Here is a tiny trained network, its code and every weight. The questions are about switching its units off for an input and a class, where a switched-off unit gives its printed mean instead of its output.

import numpy as np


def w(rows, s, z=0):
    codes = np.array(rows[::2]) - 128.0
    scale = np.full(codes.shape[1], s)
    scale[-1] = z or s
    return codes * scale


def f(y):
    return np.maximum(y, 0)


def log_softmax(a):
    a = a - a.max(-1, keepdims=True)
    return a - np.log(np.exp(a).sum(-1, keepdims=True))


def net(x, mask):
    res = np.array(x, float).reshape(1, 3) / 4 @ E
    y = f(res @ A[0][:, :-1].T + A[0][:, -1])
    res = res + np.where(mask, y, B[0][:, -1]) @ B[0][:, :-1]
    return log_softmax(res[-1] @ U[:, :-1].T + U[:, -1])


A, B = {}, {}
E = w([
[137,227,229],'x0',
[38,65,224],'x1',
[2,162,28],'x2',
],0.0081)
A[0] = w([
[137,113,120,1],'n1',
[123,17,156,157],'n2',
[97,170,181,188],'n3',
[30,121,207,254],'n4',
[115,96,74,56],'n5',
[205,224,80,249],'n6',
[189,77,155,187],'n7',
[191,10,80,205],'n8',
[184,176,83,31],'n9',
[69,72,88,31],'n10',
],0.012,0.0061)
B[0] = w([
[102,139,156,128],'n1',
[22,34,133,182],'n2',
[236,180,192,181],'n3',
[112,83,208,214],'n4',
[125,185,98,154],'n5',
[166,80,225,248],'n6',
[28,2,156,198],'n7',
[116,77,65,215],'n8',
[143,141,134,164],'n9',
[95,152,111,158],'n10',
],0.0094,0.013)
U = w([
[179,117,243,255],'0',
[57,160,50,151],'1',
[245,182,35,2],'2',
[73,2,151,109],'3',
[150,249,95,1],'4',
[192,21,59,51],'5',
],0.0079,0.0061)

Each question gives the input, the list of numbers given to net, and the class t.
The units are the neurons (one row each of A and B). Each row of codes is followed by its name. A weight is (code - 128) times the scale printed after its matrix; where a second scale follows, it is the last column's (A, B and U).
mask holds one flag per neuron, in row order. A switched-off neuron (its flag False) gives its mean, the last column of its row in B, instead of its output. The means were averaged over made-up inputs and are rounded, as every weight is.
A unit's drop is (log p(t) with every unit on - log p(t) with that unit switched off) / (log p(t) with every unit on - log p(t) with every unit switched off).
The circuit of an input: a set's keep is (log p(t) with only the set's units on - log p(t) with every unit switched off) / (log p(t) with every unit on - log p(t) with every unit switched off). Starting from all 10 units, units are removed one at a time, each time the one whose removal leaves the highest keep (on an exact tie, the one counted first), for as long as the keep stays at least 0.8.
units of the circuit, in order: the units of the circuit, biggest drop first
most important unit: the unit with the biggest drop
k most important neurons: the k neurons with the biggest drops, biggest first
drop of u: that unit's drop, to one decimal
input [1,0,-7], class 3: units of the circuit, in order => (n7)
input [-3,-2,0], class 5: units of the circuit, in order => (n4 n7 n8)
input [3,7,8], class 0: units of the circuit, in order => (n3 n7)
input [-4,5,8], class 1: 2 most important neurons => (n6 n7)
input [1,-5,7], class 0: units of the circuit, in order => (n6 n7)
input [-2,-7,4], class 0: 3 most important neurons => (n6 n7 n2)
input [-2,-3,3], class 1: 3 most important neurons => (n4 n3 n7)
input [-2,-3,-2], class 5: 2 most important neurons => (n4 n2)
input [-4,-2,0], class 5: 3 most important neurons => (n4 n7 n8)
input [-4,-8,5], class 2: units of the circuit, in order => (n7 n2)
input [-1,1,4], class 1: units of the circuit, in order => (n6 n7)
input [3,6,-8], class 3: 3 most important neurons => (n7 n2 n6)
input [0,-5,-6], class 3: 3 most important neurons => (n7 n3 n8)
input [-4,-7,-7], class 3: 3 most important neurons => (n7 n6 n3)
input [-2,-8,5], class 0: most important unit => n6
input [-1,0,3], class 1: 3 most important neurons => (n6 n7 n3)
input [-3,-4,-6], class 3: 2 most important neurons => (n7 n3)
input [3,-3,8], class 0: drop of n8 => 0.2
input [-7,2,8], class 1: drop of n10 => 0.1
input [-1,-8,3], class 0: units of the circuit, in order => (n6)
input [1,1,8], class 0: drop of n7 => 0.4
